[[-27  -5  28 -13  11 -40  22   1  10 -12 -33]
 [-41  -1  33 -14  16 -36  42   0  13 -29 -36]
 [ -9  -4  21  13   2 -17  72  -4  41 -82 -14]]
|
[[ -5  28 -13  11 -40  22   1  10 -12 -33 -27]
 [ -1  33 -14  16 -36  42   0  13 -29 -36 -41]
 [ -4  21  13   2 -17  72  -4  41 -82 -14  -9]]

[[ -5  -3  -3 -12 -10  -9 -10 -11 -10 -11  -8  -7 -11  -9 -12  -7]
 [-84 -46 -30  37  64 -56  65   5  65  58 -73  54  52 -49  32  49]
 [ -3  -2  -2  -4  -3  -4  -3  -5  -3  -4  -4  -3  -4  -4  -4  -2]]
|
[[ -3  -3 -12 -10  -9 -10 -11 -10 -11  -8  -7 -11  -9 -12  -7  -5]
 [-46 -30  37  64 -56  65   5  65  58 -73  54  52 -49  32  49 -84]
 [ -2  -2  -4  -3  -4  -3  -5  -3  -4  -4  -3  -4  -4  -4  -2  -3]]

[[-54   0]
 [-92  95]
 [-55  26]
 [  0  87]
 [  0  49]
 [  0 -33]]
|
[[  0 -54]
 [ 95 -92]
 [ 26 -55]
 [ 87   0]
 [ 49   0]
 [-33   0]]

[[ -6 -36  17   0  13  62 -21  35   3   3]
 [-63  50  26  16 -51   3  31  -6 -37 -24]
 [ 68  -4  20  -1  84 -83  21   0 100  18]
 [ -4 -22  14  -8  -3  20  -3 -12 -59 -29]
 [  2 -45 -23  -7 -32 -15  14  51   3  26]]
|
[[-36  17   0  13  62 -21  35   3   3  -6]
 [ 50  26  16 -51   3  31  -6 -37 -24 -63]
 [ -4  20  -1  84 -83  21   0 100  18  68]
 [-22  14  -8  -3  20  -3 -12 -59 -29  -4]
 [-45 -23  -7 -32 -15  14  51   3  26   2]]

[[ -9  23  43   8 -26   2 -31]
 [ 31  80 -77 -60 -32 -56  -4]
 [-24  96  24  59  30 -12  36]
 [ -8  22  44   7 -24   2 -30]
 [-44  16  70  13 -41  14 -45]
 [ 96 -25  31  35 -24   1 -10]
 [-24  51  31  34  20 -22  22]
 [-29   3  35   3   2 -33   4]]
|
[[ 23  43   8 -26   2 -31  -9]
 [ 80 -77 -60 -32 -56  -4  31]
 [ 96  24  59  30 -12  36 -24]
 [ 22  44   7 -24   2 -30  -8]
 [ 16  70  13 -41  14 -45 -44]
 [-25  31  35 -24   1 -10  96]
 [ 51  31  34  20 -22  22 -24]
 [  3  35   3   2 -33   4 -29]]

[[ 13  63 -16 -84 -71  -3  63 -22]
 [ 12  85 -33 -73 -98 -20  74 -64]
 [-40 -69   8  68  53  20 -43   7]]
|
[[ 63 -16 -84 -71  -3  63 -22  13]
 [ 85 -33 -73 -98 -20  74 -64  12]
 [-69   8  68  53  20 -43   7 -40]]

[[-97  22 -67  -5 -41]
 [ 64 -46 -67  -9  29]
 [-59  34 -67  36 -53]
 [ 90  10 -67 -76 -44]
 [ 14  42 -67  43  65]
 [-36  96 -67  32  -9]]
|
[[ 22 -67  -5 -41 -97]
 [-46 -67  -9  29  64]
 [ 34 -67  36 -53 -59]
 [ 10 -67 -76 -44  90]
 [ 42 -67  43  65  14]
 [ 96 -67  32  -9 -36]]
---
[[  3  22  19  20 -13  19  27 -30  34]
 [ -3 -62 -24 -20  -7 -11   7  -8  15]
 [  3  57   5   3  -4  -9   2  52 -43]
 [ -5 -16 -40 -10 -11   2  -8 -79  47]
 [-28   6 -12  20  -7  -5 -12 -12  53]
 [ -8  35 -17  -4  10 -19  16  19  18]]
|
[[ 22  19  20 -13  19  27 -30  34   3]
 [-62 -24 -20  -7 -11   7  -8  15  -3]
 [ 57   5   3  -4  -9   2  52 -43   3]
 [-16 -40 -10 -11   2  -8 -79  47  -5]
 [  6 -12  20  -7  -5 -12 -12  53 -28]
 [ 35 -17  -4  10 -19  16  19  18  -8]]

[[ 43  28  49 -75]
 [ 93 -24   0 -61]
 [-90   9 -18  77]]
|
[[ 28  49 -75  43]
 [-24   0 -61  93]
 [  9 -18  77 -90]]

[[ 38  27  12 -52  43 -21  44 -10 -82 -15   8   6  -6 -34]
 [ 61  39   9 -63  12 -21  51   6 -72   8  55   5 -10 -55]
 [ -3  17 -19 -16   1   8   8  -6 -10  -3   5  -2  16   0]
 [ -6 -18  51 -37  16  26 -32  64  54  14 -28   2  34  47]
 [ -3 -13  64 -24  11  22 -29  57  60   4 -30   7  31  44]
 [-12  -2 -11  -4  50   6  10 -19  11 -38   3  35  17  23]]
|
[[ 27  12 -52  43 -21  44 -10 -82 -15   8   6  -6 -34  38]
 [ 39   9 -63  12 -21  51   6 -72   8  55   5 -10 -55  61]
 [ 17 -19 -16   1   8   8  -6 -10  -3   5  -2  16   0  -3]
 [-18  51 -37  16  26 -32  64  54  14 -28   2  34  47  -6]
 [-13  64 -24  11  22 -29  57  60   4 -30   7  31  44  -3]
 [ -2 -11  -4  50   6  10 -19  11 -38   3  35  17  23 -12]]

[[  2 -32   5  10  -8 -26   9  50]
 [-39 -24   5 -19  25  37  -4  -8]
 [ 14 -28   1  12 -24 -49   8  63]
 [ 24 -41   6  25 -29 -66  15  90]
 [ 12  41  -6  -5 -14   0  -8 -35]
 [-17  32  -6 -19  22  48  -9 -67]
 [  7  -9   4   6 -10 -24   3  26]
 [ 31 -14   3  26 -20 -46  10  50]
 [ 34 -16   4  26 -28 -57  11  59]
 [ 11  -5   2   6  -8 -22   3  20]
 [-20  14  -4 -19  15  33  -9 -40]
 [ 14 -35   3  15 -29 -56  11  77]]
|
[[-32   5  10  -8 -26   9  50   2]
 [-24   5 -19  25  37  -4  -8 -39]
 [-28   1  12 -24 -49   8  63  14]
 [-41   6  25 -29 -66  15  90  24]
 [ 41  -6  -5 -14   0  -8 -35  12]
 [ 32  -6 -19  22  48  -9 -67 -17]
 [ -9   4   6 -10 -24   3  26   7]
 [-14   3  26 -20 -46  10  50  31]
 [-16   4  26 -28 -57  11  59  34]
 [ -5   2   6  -8 -22   3  20  11]
 [ 14  -4 -19  15  33  -9 -40 -20]
 [-35   3  15 -29 -56  11  77  14]]

[[ 73  68 -48  86]
 [  6  -3 -24 -20]
 [ 43 -45 -17  48]
 [  1  12   7   4]]
|
[[ 68 -48  86  73]
 [ -3 -24 -20   6]
 [-45 -17  48  43]
 [ 12   7   4   1]]

[[-30 -72  18  67  53   4 -52  36]
 [ 52  63 -25 -61 -64 -16  45 -46]
 [ 37  71 -25 -79 -79 -13  64 -50]
 [-23 -35  -8  37  24   5 -30  14]
 [ 37  71 -25 -79 -79 -13  64 -50]
 [ 31  56 -19 -66 -68 -15  55 -43]
 [-21 -58  15  57  56  12 -45  34]
 [-32 -63  12  46  19   0 -24  23]
 [ 47  58 -22 -52 -62 -17  41 -48]
 [ 30  63 -19 -70 -66  -5  53 -36]
 [ 41  67 -23 -65 -69 -14  44 -43]
 [ 56  80 -35 -85 -89 -21  63 -62]]
|
[[-72  18  67  53   4 -52  36 -30]
 [ 63 -25 -61 -64 -16  45 -46  52]
 [ 71 -25 -79 -79 -13  64 -50  37]
 [-35  -8  37  24   5 -30  14 -23]
 [ 71 -25 -79 -79 -13  64 -50  37]
 [ 56 -19 -66 -68 -15  55 -43  31]
 [-58  15  57  56  12 -45  34 -21]
 [-63  12  46  19   0 -24  23 -32]
 [ 58 -22 -52 -62 -17  41 -48  47]
 [ 63 -19 -70 -66  -5  53 -36  30]
 [ 67 -23 -65 -69 -14  44 -43  41]
 [ 80 -35 -85 -89 -21  63 -62  56]]
